Below are the code and all the weights of a small trained network. Each question names an input and a class and asks about switching units off, where a switched-off unit gives its printed mean instead of its output.

import numpy as np


def w(rows, s, z=0):
    codes = np.array(rows[::2]) - 128.0
    scale = np.full(codes.shape[1], s)
    scale[-1] = z or s
    return codes * scale


def norm(h):
    return h / np.sqrt((h * h).mean(-1, keepdims=True) + 1e-5)


def f(y):
    return np.maximum(y, 0)


def log_softmax(a):
    a = a - a.max(-1, keepdims=True)
    return a - np.log(np.exp(a).sum(-1, keepdims=True))


def net(x, mask):
    res = np.array(x, float).reshape(1, 3) / 4 @ E
    u = 0
    for l in range(3):
        y = f(norm(res) @ A[l][:, :-1].T + A[l][:, -1])
        res = res + np.where(mask[u : u + 5], y, B[l][:, -1]) @ B[l][:, :-1]
        u += 5
    return log_softmax(norm(res)[-1] @ U[:, :-1].T + U[:, -1])


A, B = {}, {}
E = w([
[194,94,239,135],'x0',
[56,199,156,209],'x1',
[93,2,53,46],'x2',
],0.0054)
A[0] = w([
[157,112,77,191,96],'0.n1',
[101,253,35,49,21],'0.n2',
[107,253,84,132,19],'0.n3',
[56,129,86,51,32],'0.n4',
[151,199,70,13,255],'0.n5',
],0.0076,0.0031)
B[0] = w([
[237,79,191,142,138],'0.n1',
[206,85,197,69,210],'0.n2',
[69,97,88,154,213],'0.n3',
[100,127,62,101,182],'0.n4',
[52,166,253,134,255],'0.n5',
],0.0066,0.0042)
A[1] = w([
[198,237,213,129,133],'1.n1',
[125,5,61,24,229],'1.n2',
[9,176,25,119,148],'1.n3',
[91,254,159,132,146],'1.n4',
[181,158,19,219,1],'1.n5',
],0.0059,0.002)
B[1] = w([
[167,130,97,138,253],'1.n1',
[55,164,157,77,247],'1.n2',
[217,201,2,200,208],'1.n3',
[134,140,200,99,228],'1.n4',
[40,108,102,130,132],'1.n5',
],0.0083,0.0048)
A[2] = w([
[71,181,198,183,214],'2.n1',
[156,52,181,160,143],'2.n2',
[73,99,87,154,129],'2.n3',
[143,117,107,255,57],'2.n4',
[119,122,135,73,255],'2.n5',
],0.0096,0.0032)
B[2] = w([
[106,86,115,69,255],'2.n1',
[113,166,60,150,176],'2.n2',
[122,178,133,145,151],'2.n3',
[96,4,113,124,168],'2.n4',
[160,93,126,216,203],'2.n5',
],0.011,0.007)
U = w([
[117,136,209,61,72],'0',
[34,143,54,122,58],'1',
[176,252,58,159,253],'2',
],0.011,0.0024)

Each question gives the input, the list of numbers given to net, and the class t.
The units are the neurons (one row each of A and B). Each row of codes is followed by its name. A weight is (code - 128) times the scale printed after its matrix; where a second scale follows, it is the last column's (A, B and U).
mask holds one flag per neuron, layer by layer. A switched-off neuron (its flag False) gives its mean, the last column of its row in B, instead of its output. The means were averaged over made-up inputs and are rounded, as every weight is.
A unit's drop is (log p(t) with every unit on - log p(t) with that unit switched off) / (log p(t) with every unit on - log p(t) with every unit switched off).
The circuit of an input: a set's keep is (log p(t) with only the set's units on - log p(t) with every unit switched off) / (log p(t) with every unit on - log p(t) with every unit switched off). Starting from the 12 units with the biggest drops (on a tie, the unit counted first), units are removed one at a time, each time the one whose removal leaves the highest keep (on an exact tie, the one counted first), for as long as the keep stays at least 0.8.
circuit, biggest first: the units of the circuit, biggest drop first
most important unit: the unit with the biggest drop
k most important neurons: the k neurons with the biggest drops, biggest first
top k neurons in layer l: the k neurons of layer l with the biggest drops, biggest first
input [-5,-3,-3], class 0: most important unit : 0.n2
input [-4,8,-8], class 1: 3 most important neurons : [2.n4; 2.n1; 0.n3]
input [-1,5,6], class 2: circuit, biggest first : [1.n3; 2.n1]
input [-6,-5,-1], class 0: circuit, biggest first : [0.n2; 0.n5]
input [0,5,-6], class 1: circuit, biggest first : [2.n4; 2.n1]
input [-3,7,-8], class 1: circuit, biggest first : [2.n4; 2.n1; 0.n3]
input [0,3,-4], class 1: 2 most important neurons : [0.n2; 0.n3]
input [5,8,-7], class 0: circuit, biggest first : [2.n1; 1.n3]
input [-2,1,-6], class 1: top 2 neurons in layer 0 : [0.n3; 0.n5]
input [8,2,5], class 1: 3 most important neurons : [2.n2; 1.n4; 0.n2]
input [-7,3,-8], class 1: top 2 neurons in layer 1 : [1.n2; 1.n3]
input [-7,-7,0], class 0: 2 most important neurons : [0.n2; 0.n5]
input [8,8,3], class 1: circuit, biggest first : [2.n2; 0.n5]
input [8,6,5], class 1: circuit, biggest first : [2.n2]
input [-3,0,-8], class 0: top 2 neurons in layer 2 : [2.n2; 2.n1]
input [7,-2,-5], class 2: circuit, biggest first : [2.n2; 1.n2]
input [-4,2,8], class 2: circuit, biggest first : [1.n3; 2.n1]
input [-7,-1,-8], class 0: 3 most important neurons : [0.n2; 1.n4; 2.n1]
input [0,4,8], class 2: 3 most important neurons : [1.n3; 2.n1; 0.n2]
input [-8,3,5], class 2: circuit, biggest first : [1.n3]
input [-2,2,2], class 2: top 3 neurons in layer 2 : [2.n4; 2.n1; 2.n3]
